Below are the code and all the weights of a small trained network. Each question names an input and a class and asks about switching units off, where a switched-off unit gives its printed mean instead of its output.

import numpy as np


def w(rows, s, z=0):
    codes = np.array(rows[::2]) - 128.0
    scale = np.full(codes.shape[1], s)
    scale[-1] = z or s
    return codes * scale


def f(y):
    return np.maximum(y, 0)


def log_softmax(a):
    a = a - a.max(-1, keepdims=True)
    return a - np.log(np.exp(a).sum(-1, keepdims=True))


def net(x, mask):
    res = np.array(x, float).reshape(1, 7) / 4 @ E
    y = f(res @ A[0][:, :-1].T + A[0][:, -1])
    res = res + np.where(mask, y, B[0][:, -1]) @ B[0][:, :-1]
    return log_softmax(res[-1] @ U[:, :-1].T + U[:, -1])


A, B = {}, {}
E = w([
[121,220,74,210,233,112,143,71],'x0',
[133,119,117,96,159,127,109,150],'x1',
[229,3,51,191,128,198,110,67],'x2',
[126,128,134,114,124,122,115,100],'x3',
[78,163,172,197,111,249,13,151],'x4',
[136,131,144,155,119,131,145,133],'x5',
[102,124,97,106,132,135,126,126],'x6',
],0.014)
A[0] = w([
[101,178,144,164,108,232,7,149,132],'N0',
[138,110,135,159,114,160,64,145,95],'N1',
[85,250,181,125,142,151,94,156,114],'N2',
[71,175,191,134,111,102,54,169,143],'N3',
[59,236,141,98,136,48,142,150,210],'N4',
[122,183,89,196,233,103,122,81,154],'N5',
[131,72,160,101,58,133,136,160,246],'N6',
[86,163,175,82,92,107,153,165,198],'N7',
[98,131,133,95,93,154,137,125,115],'N8',
[95,121,175,155,156,181,62,118,117],'N9',
[125,83,66,137,169,108,113,83,123],'N10',
[203,90,65,151,96,162,123,116,138],'N11',
],0.014,0.013)
B[0] = w([
[38,91,64,194,88,253,103,130,252],'N0',
[82,105,72,166,127,150,106,98,175],'N1',
[48,178,152,118,187,187,164,111,219],'N2',
[37,161,140,126,100,161,144,180,212],'N3',
[99,201,186,119,201,68,148,112,252],'N4',
[217,202,115,184,89,166,208,74,213],'N5',
[119,26,162,44,160,82,80,147,220],'N6',
[80,165,201,101,59,59,118,211,216],'N7',
[135,140,127,119,124,144,89,154,153],'N8',
[98,106,98,172,120,171,145,118,195],'N9',
[163,141,120,93,90,124,102,112,168],'N10',
[151,49,107,127,149,119,138,50,192],'N11',
],0.012,0.032)
U = w([
[121,141,182,59,126,36,134,188,191],'0',
[44,134,148,115,91,125,78,217,101],'1',
[187,53,139,62,153,84,117,122,254],'2',
[96,40,109,125,133,148,67,138,71],'3',
[157,214,170,140,177,43,170,115,152],'4',
[85,180,139,127,170,180,204,124,44],'5',
[250,136,89,134,115,80,159,94,157],'6',
[169,132,74,176,104,182,152,95,19],'7',
],0.012,0.0043)

Each question gives the input, the list of numbers given to net, and the class t.
The units are the neurons (one row each of A and B). Each row of codes is followed by its name. A weight is (code - 128) times the scale printed after its matrix; where a second scale follows, it is the last column's (A, B and U).
mask holds one flag per neuron, in row order. A switched-off neuron (its flag False) gives its mean, the last column of its row in B, instead of its output. The means were averaged over made-up inputs and are rounded, as every weight is.
A unit's drop is (log p(t) with every unit on - log p(t) with that unit switched off) / (log p(t) with every unit on - log p(t) with every unit switched off).
The circuit of an input: a set's keep is (log p(t) with only the set's units on - log p(t) with every unit switched off) / (log p(t) with every unit on - log p(t) with every unit switched off). Starting from all 12 units, units are removed one at a time, each time the one whose removal leaves the highest keep (on an exact tie, the one counted first), for as long as the keep stays at least 0.8.
circuit, biggest first: the units of the circuit, biggest drop first
k most important neurons: the k neurons with the biggest drops, biggest first
drop of u: that unit's drop, to one decimal
input [1,-8,-5,4,-1,-7,7], class 4: 2 most important neurons : [N0, N4]
input [-7,6,8,4,-2,-2,-2], class 2: circuit, biggest first : [N0]
input [0,4,-3,-8,-1,1,-2], class 0: 2 most important neurons : [N0, N5]
input [8,-2,8,-5,1,-5,-4], class 7: 2 most important neurons : [N4, N6]
input [-8,0,0,3,-8,8,3], class 0: 2 most important neurons : [N7, N0]
input [0,-2,-8,1,-8,-5,5], class 0: 2 most important neurons : [N7, N5]
input [-8,6,0,-3,-5,-7,-5], class 0: 2 most important neurons : [N0, N7]
input [1,-5,-7,-1,7,-6,3], class 5: 2 most important neurons : [N2, N4]
input [-3,7,1,8,7,-7,1], class 3: drop of N4 : 0.1
input [0,1,5,-3,-1,-6,-6], class 2: drop of N0 : 0.4
input [5,2,8,7,-1,8,5], class 6: drop of N0 : 0.3
